Below are the code and all the weights of a small trained network. Each question names an input and a target symbol and asks about switching units off, where a switched-off unit gives its printed mean instead of its output.

import numpy as np


def w(rows, s, z=0):
    codes = np.array(rows[::2]) - 128.0
    scale = np.full(codes.shape[1], s)
    scale[-1] = z or s
    return codes * scale


def f(y):
    return y / 2 * (1 + np.tanh(0.7978845608 * (y + 0.044715 * y**3)))


def softmax(a):
    e = np.exp(a - a.max(-1, keepdims=True))
    return e / e.sum(-1, keepdims=True)


def log_softmax(a):
    a = a - a.max(-1, keepdims=True)
    return a - np.log(np.exp(a).sum(-1, keepdims=True))


def net(x, mask):
    ids = ['αβεθλμξπστφψω'.index(c) for c in x.split()]
    T = len(ids)
    res = E[ids] + P[:T]
    q, k, v = (res @ M[0].T for M in (Q, K, V))
    z = softmax(np.where(np.tri(T) > 0, q @ k.T / 2**0.5, -1e9)) @ v
    res = res + np.where(mask[0], z, O[0][:, -1]) @ O[0][:, :-1]
    y = f(res @ A[0][:, :-1].T + A[0][:, -1])
    res = res + np.where(mask[1:9], y, B[0][:, -1]) @ B[0][:, :-1]
    return log_softmax(res[-1] @ U[:, :-1].T + U[:, -1])


Q, K, V, O, A, B = {}, {}, {}, {}, {}, {}
E = w([
[218,107,232],'α',
[81,92,117],'β',
[85,90,105],'ε',
[94,90,114],'θ',
[80,102,108],'λ',
[243,72,156],'μ',
[88,96,128],'ξ',
[89,99,95],'π',
[65,130,74],'σ',
[118,128,139],'τ',
[244,44,154],'φ',
[154,98,15],'ψ',
[184,237,250],'ω',
],0.016)
P = w([
[3,57,126],'0',
[161,154,70],'1',
[184,198,61],'2',
[182,176,85],'3',
[190,186,131],'4',
[203,206,155],'5',
],0.0057)
Q[0] = w([
[235,13,71],'head 1',
[151,253,26],'head 1',
],0.0041)
K[0] = w([
[126,77,48],'head 1',
[212,184,253],'head 1',
],0.0062)
V[0] = w([
[30,167,125],'head 1',
[121,126,4],'head 1',
],0.012)
O[0] = w([
[8,107,112,133],'head 1',
[165,215,79,254],'head 1',
],0.012,0.005)
A[0] = w([
[115,42,83,185],'neuron 1',
[227,117,147,197],'neuron 2',
[53,98,234,212],'neuron 3',
[110,16,190,3],'neuron 4',
[167,139,217,173],'neuron 5',
[68,26,2,174],'neuron 6',
[159,117,75,93],'neuron 7',
[167,155,114,201],'neuron 8',
],0.0088,0.0033)
B[0] = w([
[172,159,254,158],'neuron 1',
[1,140,115,253],'neuron 2',
[219,166,142,176],'neuron 3',
[110,173,72,148],'neuron 4',
[121,72,74,186],'neuron 5',
[124,127,201,251],'neuron 6',
[132,84,153,178],'neuron 7',
[175,104,116,215],'neuron 8',
],0.0088,0.0068)
U = w([
[167,87,157,3],'α',
[144,122,179,69],'β',
[103,80,148,30],'ε',
[137,105,169,31],'θ',
[98,108,163,68],'λ',
[106,30,104,22],'μ',
[149,123,180,83],'ξ',
[97,105,141,74],'π',
[46,128,115,148],'σ',
[144,132,168,151],'τ',
[136,43,118,129],'φ',
[183,177,100,183],'ψ',
[251,55,208,244],'ω',
],0.012,0.0042)

Each question gives the input, a string of symbols that net reads in full, and the target symbol t.
The units are the heads (2 rows each of Q, K, V and O) and the neurons (one row each of A and B). Each row of codes is followed by its name. A weight is (code - 128) times the scale printed after its matrix; where a second scale follows, it is the last column's (O, A, B and U).
mask holds one flag per unit, heads first, then neurons. A switched-off unit (its flag False) gives its mean, the last column of its rows in O or B, instead of its output. The means were averaged over made-up inputs and are rounded, as every weight is.
A unit's drop is (log p(t) with every unit on - log p(t) with that unit switched off) / (log p(t) with every unit on - log p(t) with every unit switched off).
The circuit of an input: a set's keep is (log p(t) with only the set's units on - log p(t) with every unit switched off) / (log p(t) with every unit on - log p(t) with every unit switched off). Starting from all 9 units, units are removed one at a time, each time the one whose removal leaves the highest keep (on an exact tie, the one counted first), for as long as the keep stays at least 0.8.
units of the circuit, in order: the units of the circuit, biggest drop first
top k neurons: the k neurons with the biggest drops, biggest first
drop when u is switched off: that unit's drop, to one decimal
input ω λ α τ, target ω: top 2 neurons	neuron 2; neuron 3
input β ε ε ψ θ, target ψ: units of the circuit, in order	head 1; neuron 2
input ω ε λ, target ω: units of the circuit, in order	head 1; neuron 2; neuron 1
input σ φ ψ ξ σ, target ψ: top 2 neurons	neuron 2; neuron 6
input ψ α β φ, target ψ: top 2 neurons	neuron 2; neuron 6
input β ψ φ ξ, target ψ: top neuron	neuron 6
input λ α α ξ ω π, target ω: top 3 neurons	neuron 2; neuron 1; neuron 3
input λ σ ε ψ φ, target ψ: top 2 neurons	neuron 6; neuron 2
input τ ψ ψ π, target ψ: drop when neuron 4 is switched off	0.0
input α ε ψ ε ψ α, target ψ: drop when neuron 2 is switched off	0.2
input α ω ψ, target ω: drop when neuron 1 is switched off	0.3
input φ λ ε ξ ω σ, target ω: drop when neuron 4 is switched off	0.0
